Here is a tiny trained network, its code and every weight. The questions are about switching its units off for an input and a class, where a switched-off unit gives its printed mean instead of its output.

import numpy as np


def w(rows, s, z=0):
    codes = np.array(rows[::2]) - 128.0
    scale = np.full(codes.shape[1], s)
    scale[-1] = z or s
    return codes * scale


def f(y):
    return np.maximum(y, 0)


def log_softmax(a):
    a = a - a.max(-1, keepdims=True)
    return a - np.log(np.exp(a).sum(-1, keepdims=True))


def net(x, mask):
    res = np.array(x, float).reshape(1, 4) / 4 @ E
    y = f(res @ A[0][:, :-1].T + A[0][:, -1])
    res = res + np.where(mask, y, B[0][:, -1]) @ B[0][:, :-1]
    return log_softmax(res[-1] @ U[:, :-1].T + U[:, -1])


A, B = {}, {}
E = w([
[170,113,46,78,179,107,27,62],'x0',
[99,44,90,166,151,183,70,212],'x1',
[44,128,112,164,11,56,87,94],'x2',
[88,199,44,148,217,71,159,168],'x3',
],0.011)
A[0] = w([
[93,53,104,195,114,213,158,172,162],'n1',
[188,135,162,78,206,213,171,157,119],'n2',
[244,118,111,62,202,130,209,165,1],'n3',
[99,161,76,167,215,65,149,126,115],'n4',
[28,103,152,165,38,44,128,122,13],'n5',
[96,185,42,212,196,75,164,162,73],'n6',
[39,140,86,158,88,72,98,105,12],'n7',
[115,65,102,178,152,107,91,224,73],'n8',
[60,204,106,62,97,102,123,87,161],'n9',
[177,210,204,86,124,34,212,40,70],'n10',
[76,151,187,185,76,117,242,195,123],'n11',
[180,49,185,101,107,135,124,84,108],'n12',
[164,138,15,54,147,83,2,51,204],'n13',
[163,125,149,143,154,153,168,154,42],'n14',
],0.0092,0.0043)
B[0] = w([
[113,103,100,125,95,60,122,164,201],'n1',
[56,114,115,190,148,148,147,122,213],'n2',
[36,87,155,144,171,150,118,117,195],'n3',
[143,35,148,228,77,70,85,126,200],'n4',
[55,103,205,148,169,162,153,138,202],'n5',
[200,32,191,221,61,183,167,113,211],'n6',
[35,134,150,157,203,209,135,129,182],'n7',
[126,136,40,139,176,98,62,225,185],'n8',
[118,68,101,192,179,128,131,131,188],'n9',
[90,82,51,174,113,79,39,254,225],'n10',
[198,54,89,39,189,83,205,136,223],'n11',
[173,114,161,212,58,108,113,155,189],'n12',
[139,82,146,126,185,83,250,160,251],'n13',
[61,130,174,173,173,113,173,64,156],'n14',
],0.0094,0.016)
U = w([
[6,129,178,153,158,177,147,110,63],'0',
[99,123,54,136,118,65,75,182,100],'1',
[188,76,201,187,41,156,137,110,151],'2',
[147,109,126,91,162,88,199,124,224],'3',
[119,127,112,152,103,112,168,124,194],'4',
[174,234,74,107,83,134,48,66,2],'5',
[204,244,69,63,68,144,67,56,2],'6',
[177,220,41,131,123,195,86,61,2],'7',
],0.012,0.0067)

Each question gives the input, the list of numbers given to net, and the class t.
The units are the neurons (one row each of A and B). Each row of codes is followed by its name. A weight is (code - 128) times the scale printed after its matrix; where a second scale follows, it is the last column's (A, B and U).
mask holds one flag per neuron, in row order. A switched-off neuron (its flag False) gives its mean, the last column of its row in B, instead of its output. The means were averaged over made-up inputs and are rounded, as every weight is.
A unit's drop is (log p(t) with every unit on - log p(t) with that unit switched off) / (log p(t) with every unit on - log p(t) with every unit switched off).
The circuit of an input: a set's keep is (log p(t) with only the set's units on - log p(t) with every unit switched off) / (log p(t) with every unit on - log p(t) with every unit switched off). Starting from the 12 units with the biggest drops (on a tie, the unit counted first), units are removed one at a time, each time the one whose removal leaves the highest keep (on an exact tie, the one counted first), for as long as the keep stays at least 0.8.
units of the circuit, in order: the units of the circuit, biggest drop first
unit that matters most: the unit with the biggest drop
top k neurons: the k neurons with the biggest drops, biggest first
drop when u is switched off: that unit's drop, to one decimal
input [-5,-1,-1,0], class 3: units of the circuit, in order -> (n11)
input [4,3,1,4], class 2: units of the circuit, in order -> (n6 n10)
input [-5,7,8,-2], class 0: top 3 neurons -> (n5 n7 n10)
input [6,-6,-2,-5], class 1: top 2 neurons -> (n10 n6)
input [6,2,5,-5], class 3: top 2 neurons -> (n13 n6)
input [6,3,-1,-5], class 3: top 3 neurons -> (n13 n6 n4)
input [8,-6,5,3], class 3: top 2 neurons -> (n13 n8)
input [1,-8,7,-6], class 1: top 4 neurons -> (n10 n6 n3 n2)
input [-8,8,0,-2], class 1: top 3 neurons -> (n8 n1 n13)
input [4,-8,7,-4], class 1: top 4 neurons -> (n10 n3 n2 n6)
input [7,6,-8,-2], class 0: top 3 neurons -> (n3 n2 n11)
input [7,3,-5,7], class 2: top 3 neurons -> (n6 n4 n11)
input [-6,5,-6,8], class 2: top 3 neurons -> (n6 n4 n10)
input [-7,4,-5,-2], class 3: unit that matters most -> n11
input [0,6,5,-6], class 1: top 4 neurons -> (n6 n1 n8 n3)
input [7,-5,2,0], class 3: top 3 neurons -> (n13 n8 n1)
input [8,5,8,-1], class 0: top 2 neurons -> (n7 n11)
input [1,-2,-6,8], class 2: drop when n3 is switched off -> 0.0
input [-4,-6,-5,-2], class 1: drop when n10 is switched off -> 1.2
input [5,-1,3,8], class 2: drop when n4 is switched off -> 0.1
input [-6,-3,-8,3], class 0: unit that matters most -> n3
input [-5,-4,7,-1], class 0: drop when n5 is switched off -> 2.4
